Y: [-36.0 -29.4   2.7 -66.6 -48.2 -58.5]
E: [-72.8 -14.3 -35.2 -45.8  31.2 -48.2]
U: [-36.0  41.7   2.7 -66.6 -48.2 -58.5]
Q: [-51.2  54.4 -59.3 -22.5  40.7 -29.2]
J: [  2.7 -48.2 -36.0 -29.4 -66.6 -58.6]
V: [-59.3  40.7 -29.2 -51.2  54.3 -22.5]
perm: [-58.5 -48.2 -66.6   2.7 -29.4 -36.0]
Y
perm: [-59.3 -22.5  40.7 -29.2 -51.2  54.4]
Q
perm: [ 40.7 -59.3 -29.2  54.3 -22.5 -51.2]
V
perm: [ 54.4 -59.3 -22.5  40.7 -29.2 -51.2]
Q
perm: [-48.2  31.2 -45.8 -35.2 -14.3 -72.8]
E

R: [-23.6 -28.6 -93.9  14.8 -24.4  18.9 -49.0   4.1  21.0]
P: [ 34.0 -37.5  -6.0 -29.6  48.5 -54.1 -33.1  -2.2  -0.2]
X: [  3.3 -15.2  13.2 -24.9 -28.0 -54.7  15.9  12.8 -18.3]
A: [-15.3 -24.9 -54.7  12.8 -18.3  13.2 -28.0   3.3  15.9]
S: [-23.9 -20.0 -44.4  13.6 -21.6  21.5 -21.4   2.2  17.4]
perm: [-54.7 -28.0 -24.9 -18.3 -15.3   3.3  12.8  13.2  15.9]
A
perm: [-18.3  13.2 -28.0   3.3  15.9 -15.3 -24.9 -54.7  12.8]
A
perm: [-18.3  12.8  15.9 -54.7 -28.0 -24.9  13.2 -15.2   3.3]
X

gefon: [ 12.1  -3.9   4.2  21.9   0.4  17.9  -5.9 -31.5]
Gide: [ 96.9  21.8  91.5  15.8 -73.4  28.4  -5.1 -87.4]
bemo: [-6.6 -0.1  0.3 -2.7 -3.8 10.6  6.4 -8.6]
Baras: [ 2.9 -1.4  1.8  3.5  4.0 -8.3 -4.4  4.0]
leset: [-8.3  3.5 -1.4  3.0 -4.4  1.8  4.0  4.0]
perm: [-87.4  96.9  21.8  91.5  15.8 -73.4  28.4  -5.1]
Gide
perm: [  4.2  12.1  21.9  -3.9  17.9   0.4 -31.5  -5.9]
gefon
perm: [ 2.9  3.5 -1.4 -8.3 -4.4  1.8  4.0  4.0]
Baras

tugi: [ 16.1  61.4  46.0  10.2 -52.8  39.0  51.4 -26.3   6.6 -58.6  48.9  14.2
 -32.5  22.3  40.9 -52.0 -53.7 -35.1  -7.1 -18.0   1.3  29.3 -29.6  18.9
 -46.8 -41.0   6.6 -22.6]
Bidam: [ -1.2  29.0  34.8  39.1 -61.3  17.3  65.2 -52.8  22.9 -58.3  23.6 -33.3
 -18.6  27.4  30.3 -69.4 -56.4 -27.1  51.3  -5.7   7.9   0.1 -22.2  41.4
 -33.8 -10.0   7.0 -30.9]
rav: [-38.5  20.5 -56.5   3.7   4.6  18.1 -48.1 -94.3   6.6  59.8  11.3  13.9
  47.6  11.4 -53.4 -17.7   6.9  14.9  19.9  40.8  14.4   8.2  45.9 -32.2
 -22.3  60.7   5.2  17.8]
gase: [ 51.7 -10.2 -23.8 -43.5  15.1 -31.1 -52.4  58.4 -49.4  10.9 -22.9  -3.9
  -6.1  -2.3   3.5  82.8  -3.4  34.9 -43.6 -12.3  -4.4 -24.6  73.4  -5.9
  70.5  20.3  -7.4  16.5]
nobo: [-54.6 -54.4   9.4  19.2 -20.1 -10.1  14.7  -0.3 -35.1 -21.9 -11.0 -68.0
  13.9  17.3 -52.1  23.0 -61.0  43.9   5.5  -7.7  28.0  42.4 -22.1  72.3
  17.5  51.8  -9.4  42.9]
Tanas: [ 37.3  -5.4  14.0 -80.7  16.7 -26.3  25.6  12.7 -75.0   5.8  -0.8   8.9
  35.4 -70.5 -11.2  49.0 -70.6   8.9 -32.1  11.7 -11.6   1.4   5.3   5.9
  73.8   0.7  34.5  -2.8]
luk: [-39.6  22.2 -57.2   3.3   3.1  17.3 -48.9 -94.7   5.1  61.7  10.7  15.4
  47.1  11.2 -53.7 -16.4   5.8  14.1  21.1  43.0  13.6   7.5  47.8 -33.6
 -23.9  60.0   5.2  17.4]
Karop: [ 22.8 -40.1  50.8  28.2  40.6 -11.6  50.6  62.5  18.3 -25.4  16.1  35.9
   4.8 -40.9  33.5  10.0  38.5 -25.0 -39.5 -33.5 -30.0  57.0 -61.5  20.4
   1.7 -67.9 -10.2 -11.4]
Refem: [-18.2   6.3  28.5  44.3 -58.5   0.9  63.4 -52.4  30.1 -51.1  17.7 -46.8
 -10.8  33.7  27.6 -69.4 -46.5 -22.6  70.2   7.4   8.6 -12.4 -17.3  43.0
 -35.5  -5.9   4.3 -30.6]
til: [ 16.4 -33.0  50.0  20.1  33.5  -7.9  49.1  62.6  15.9 -30.1  31.3  43.6
   1.5 -32.1  41.2   6.0  27.7 -29.8 -44.9 -24.5 -31.5  60.0 -54.4  23.2
 -15.6 -76.7 -13.4 -15.7]
Fil: [  7.4  42.2  38.1  36.4 -63.5  23.4  61.1 -51.8  19.7 -60.1  29.7 -25.0
 -22.1  26.0  32.2 -64.8 -55.4 -33.0  39.5 -11.3   7.2   7.3 -25.3  36.6
 -35.5 -12.8  10.0 -30.3]
vuku: [-68.0  -7.7 -21.9  19.2 -20.1 -22.1  14.7 -61.0  13.9  51.9  42.4 -10.1
  17.3  43.9   9.4 -35.1   5.5  28.0  42.9  72.3  -0.3 -54.4  23.0 -52.1
 -54.6  -9.4 -11.0  17.5]
perm: [-68.0 -61.0 -54.6 -54.4 -52.1 -35.1 -22.1 -21.9 -20.1 -11.0 -10.1  -9.4
  -7.7  -0.3   5.5   9.4  13.9  14.7  17.3  17.5  19.2  23.0  28.0  42.4
  42.9  43.9  51.8  72.3]
nobo
perm: [-58.6 -53.7 -52.8 -52.0 -46.8 -41.0 -35.1 -32.5 -29.6 -26.3 -22.6 -18.0
  -7.1   1.3   6.6   6.6  10.2  14.2  16.1  18.9  22.3  29.3  39.0  40.9
  46.0  48.9  51.4  61.4]
tugi
perm: [-54.4  23.0 -52.1 -54.6  -9.4 -11.0  17.5 -68.0  -7.7 -21.9  19.2 -20.1
 -22.1  14.7 -61.0  13.9  51.9  42.4 -10.1  17.3  43.9   9.4 -35.1   5.5
  28.0  42.9  72.3  -0.3]
vuku
perm: [-51.1 -58.5  63.4   4.3 -18.2  44.3  70.2 -12.4  27.6 -69.4  -5.9  43.0
  30.1 -22.6  17.7   0.9 -46.8 -35.5  28.5   7.4 -52.4 -30.6 -17.3   8.6
  33.7   6.3 -10.8 -46.5]
Refem

ruted: [  3.4   6.4  13.5 -47.4]
nefa: [ 7.1  7.4  8.8 -3.0]
gat: [  6.4  13.6 -47.4   3.5]
buzu: [ 7.4  8.8  7.1 -2.9]
tus: [ 3.4  6.4  2.1 -5.2]
vapa: [  6.4 -47.4   3.4  13.6]
perm: [-2.9  7.1  7.4  8.8]
buzu
perm: [-47.4   3.4   6.4  13.5]
ruted
perm: [-47.4   3.4   6.4  13.6]
vapa
perm: [-3.0  8.8  7.4  7.1]
nefa

ludo: [ 43.2  16.3  44.7  36.5 -18.9]
fesi: [-55.7  92.7 -15.2 -69.8 -13.6]
fak: [ 39.3 -14.1   7.9  29.5  40.8]
sizo: [ 44.7  16.3 -18.8  43.2  36.5]
dunat: [-69.8  92.7 -55.7 -13.6 -15.1]
riseb: [ 33.1  25.3  36.1  37.6 -24.2]
perm: [-69.8 -55.7 -15.2 -13.6  92.7]
fesi
perm: [-55.7 -13.6 -15.1 -69.8  92.7]
dunat
perm: [-18.9  36.5  44.7  16.3  43.2]
ludo
perm: [-69.8 -15.2 -55.7 -13.6  92.7]
fesi
perm: [-15.1 -13.6 -55.7  92.7 -69.8]
dunat

pudum: [ 7.2 11.8  1.6  1.8  1.2 -0.3  2.2]
Fopez: [-3.1 90.6 -3.4  1.9 -1.4  1.9 -2.5]
teras: [-1.8 -5.4 -5.0 -0.3 -0.4  0.4 -0.4]
Kam: [  0.6 -47.0  28.2  -0.4   0.6   2.7  -1.3]
ruron: [  0.3  -4.8 -66.0   0.5  -1.7  -1.5   1.7]
gotaf: [ -2.3  -9.2 -64.7  -0.2  -2.1  -1.4   0.9]
zego: [  3.7 -54.2  14.0  -0.5   0.5   1.5  -1.0]
gan: [ -0.8  -2.2 -70.2   0.1  -2.0  -1.9   1.3]
todi: [ -2.3  -0.2 -64.8  -9.2  -2.1   0.9  -1.4]
vuz: [ -3.6 -65.2 -10.7  -1.6  -1.1   0.7  -1.5]
Vabef: [-3.5 -2.5 90.6 -1.4  1.9  1.9 -3.1]
perm: [-3.5 -3.1 -2.5 -1.4  1.9  1.9 90.6]
Vabef
perm: [  0.9  -2.3  -9.2 -64.7  -0.2  -2.1  -1.4]
gotaf

Fusef: [ 26.3  33.2 -29.9 -82.2 -36.0 -52.4]
zele: [-70.3  -7.3 -35.4  -3.7  -6.9 -66.9]
Toz: [ -6.9 -66.9  -3.7 -35.4  -7.4 -70.3]
dudub: [ -3.7 -35.4 -66.9  -7.0 -70.3  -7.4]
perm: [-70.3  -6.9 -66.9  -3.7 -35.4  -7.4]
Toz
perm: [-70.3 -66.9 -35.4  -7.4  -6.9  -3.7]
Toz

fir: [ -5.4   2.4  41.7 -44.2]
Padu: [ -5.4   2.5 -44.2  41.7]
karif: [ -5.4 -44.1 -27.8  41.7]
zilu: [-44.2  41.7   2.4  -5.4]
fezu: [-44.3  41.7   2.4  -5.4]
perm: [ -5.4   2.4  41.7 -44.3]
fezu
perm: [-27.8  41.7  -5.4 -44.1]
karif
perm: [  2.4  -5.4 -44.3  41.7]
fezu
perm: [-44.3  -5.4   2.4  41.7]
fezu
perm: [  2.4  41.7  -5.4 -44.3]
fezu
perm: [-44.1 -27.8  -5.4  41.7]
karif

